Here is a tiny trained network, its code and every weight. The questions are about switching its units off for an input and a class, where a switched-off unit gives its printed mean instead of its output.

import numpy as np


def w(rows, s, z=0):
    codes = np.array(rows[::2]) - 128.0
    scale = np.full(codes.shape[1], s)
    scale[-1] = z or s
    return codes * scale


def f(y):
    return np.maximum(y, 0)


def log_softmax(a):
    a = a - a.max(-1, keepdims=True)
    return a - np.log(np.exp(a).sum(-1, keepdims=True))


def net(x, mask):
    res = np.array(x, float).reshape(1, 7) / 4 @ E
    y = f(res @ A[0][:, :-1].T + A[0][:, -1])
    res = res + np.where(mask, y, B[0][:, -1]) @ B[0][:, :-1]
    return log_softmax(res[-1] @ U[:, :-1].T + U[:, -1])


A, B = {}, {}
E = w([
[138,135,154,71,94,129,174,255,142,118,111,73],'x0',
[58,176,53,177,127,139,92,145,48,121,37,175],'x1',
[132,224,185,128,121,169,84,129,210,109,168,153],'x2',
[146,172,98,46,139,81,99,141,140,134,212,104],'x3',
[203,141,181,116,180,216,130,145,61,191,80,130],'x4',
[167,149,139,133,136,130,136,63,100,118,169,163],'x5',
[121,187,169,160,147,144,172,88,144,118,96,51],'x6',
],0.0073)
A[0] = w([
[72,170,112,165,116,131,85,97,152,96,132,175,128],'N1',
[147,128,134,155,143,104,142,70,122,127,148,140,65],'N2',
[56,164,111,163,121,126,98,94,157,110,127,144,137],'N3',
[147,182,144,179,164,181,132,96,69,140,60,130,200],'N4',
[109,118,80,140,163,133,106,112,66,155,92,150,66],'N5',
[139,86,131,122,121,105,169,120,117,131,130,106,24],'N6',
[71,143,69,125,133,66,146,105,116,109,134,78,130],'N7',
[125,122,65,102,128,87,101,123,115,126,172,163,234],'N8',
[88,92,144,183,128,147,160,154,132,131,49,99,142],'N9',
[103,164,106,95,114,130,117,255,114,131,95,119,153],'N10',
[122,161,149,161,160,169,134,109,101,146,70,131,255],'N11',
],0.0094,0.0026)
B[0] = w([
[124,90,99,165,81,202,144,209,128,106,84,142,220],'N1',
[115,135,143,133,108,165,159,177,155,105,110,114,178],'N2',
[115,108,100,155,81,192,139,207,125,104,84,138,217],'N3',
[178,120,125,118,155,116,69,113,125,165,157,226,254],'N4',
[165,159,143,95,164,86,104,85,156,157,165,130,213],'N5',
[113,121,106,141,113,146,130,141,130,122,101,133,163],'N6',
[91,70,67,174,80,151,109,137,87,133,55,139,224],'N7',
[145,87,82,154,124,149,92,132,99,151,107,165,224],'N8',
[116,82,91,167,95,194,124,193,109,119,91,167,240],'N9',
[79,121,120,152,40,230,182,254,156,50,79,105,249],'N10',
[165,112,108,127,141,131,89,123,121,151,143,189,233],'N11',
],0.0097,0.0073)
U = w([
[77,121,99,116,148,40,121,78,104,156,111,52,104],'0',
[173,135,147,106,176,95,80,92,136,179,195,158,150],'1',
[124,191,230,90,117,138,183,143,198,86,163,2,117],'2',
[103,86,79,170,91,176,127,161,97,117,60,145,163],'3',
[32,143,140,160,134,35,166,72,42,101,89,139,3],'4',
],0.0094,0.0047)

Each question gives the input, the list of numbers given to net, and the class t.
The units are the neurons (one row each of A and B). Each row of codes is followed by its name. A weight is (code - 128) times the scale printed after its matrix; where a second scale follows, it is the last column's (A, B and U).
mask holds one flag per neuron, in row order. A switched-off neuron (its flag False) gives its mean, the last column of its row in B, instead of its output. The means were averaged over made-up inputs and are rounded, as every weight is.
A unit's drop is (log p(t) with every unit on - log p(t) with that unit switched off) / (log p(t) with every unit on - log p(t) with every unit switched off).
The circuit of an input: a set's keep is (log p(t) with only the set's units on - log p(t) with every unit switched off) / (log p(t) with every unit on - log p(t) with every unit switched off). Starting from all 11 units, units are removed one at a time, each time the one whose removal leaves the highest keep (on an exact tie, the one counted first), for as long as the keep stays at least 0.8.
units of the circuit, in order: the units of the circuit, biggest drop first
top k neurons: the k neurons with the biggest drops, biggest first
drop when u is switched off: that unit's drop, to one decimal
input [3,-7,7,-4,7,5,-8], class 1: top neuron : (N10)
input [4,-4,7,2,-7,-6,-3], class 2: units of the circuit, in order : (N9, N4)
input [8,6,4,8,1,2,7], class 2: units of the circuit, in order : (N9, N8)
input [0,-5,5,1,-6,-3,-1], class 2: units of the circuit, in order : (N9, N4)
input [5,0,6,-1,-1,-6,-1], class 2: top 2 neurons : (N7, N8)
input [-2,-5,0,7,-5,3,0], class 0: units of the circuit, in order : (N10, N9, N4)
input [-3,7,6,4,5,2,2], class 1: top 2 neurons : (N4, N10)
input [2,-5,0,4,4,1,-1], class 2: top 2 neurons : (N4, N11)
input [-1,-7,5,7,-4,-1,-2], class 1: top 2 neurons : (N10, N8)
input [-2,-5,-4,-8,0,8,7], class 1: top 2 neurons : (N10, N4)
input [-1,-5,6,-1,-6,-6,2], class 2: top 2 neurons : (N9, N8)
input [6,-8,-6,5,-6,1,7], class 0: top 2 neurons : (N10, N7)
input [-5,-2,-8,6,0,7,8], class 4: drop when N10 is switched off : 0.5
input [-5,-6,4,-6,2,-5,8], class 1: drop when N4 is switched off : 0.2
input [-3,2,0,8,3,8,-4], class 1: drop when N10 is switched off : 0.2
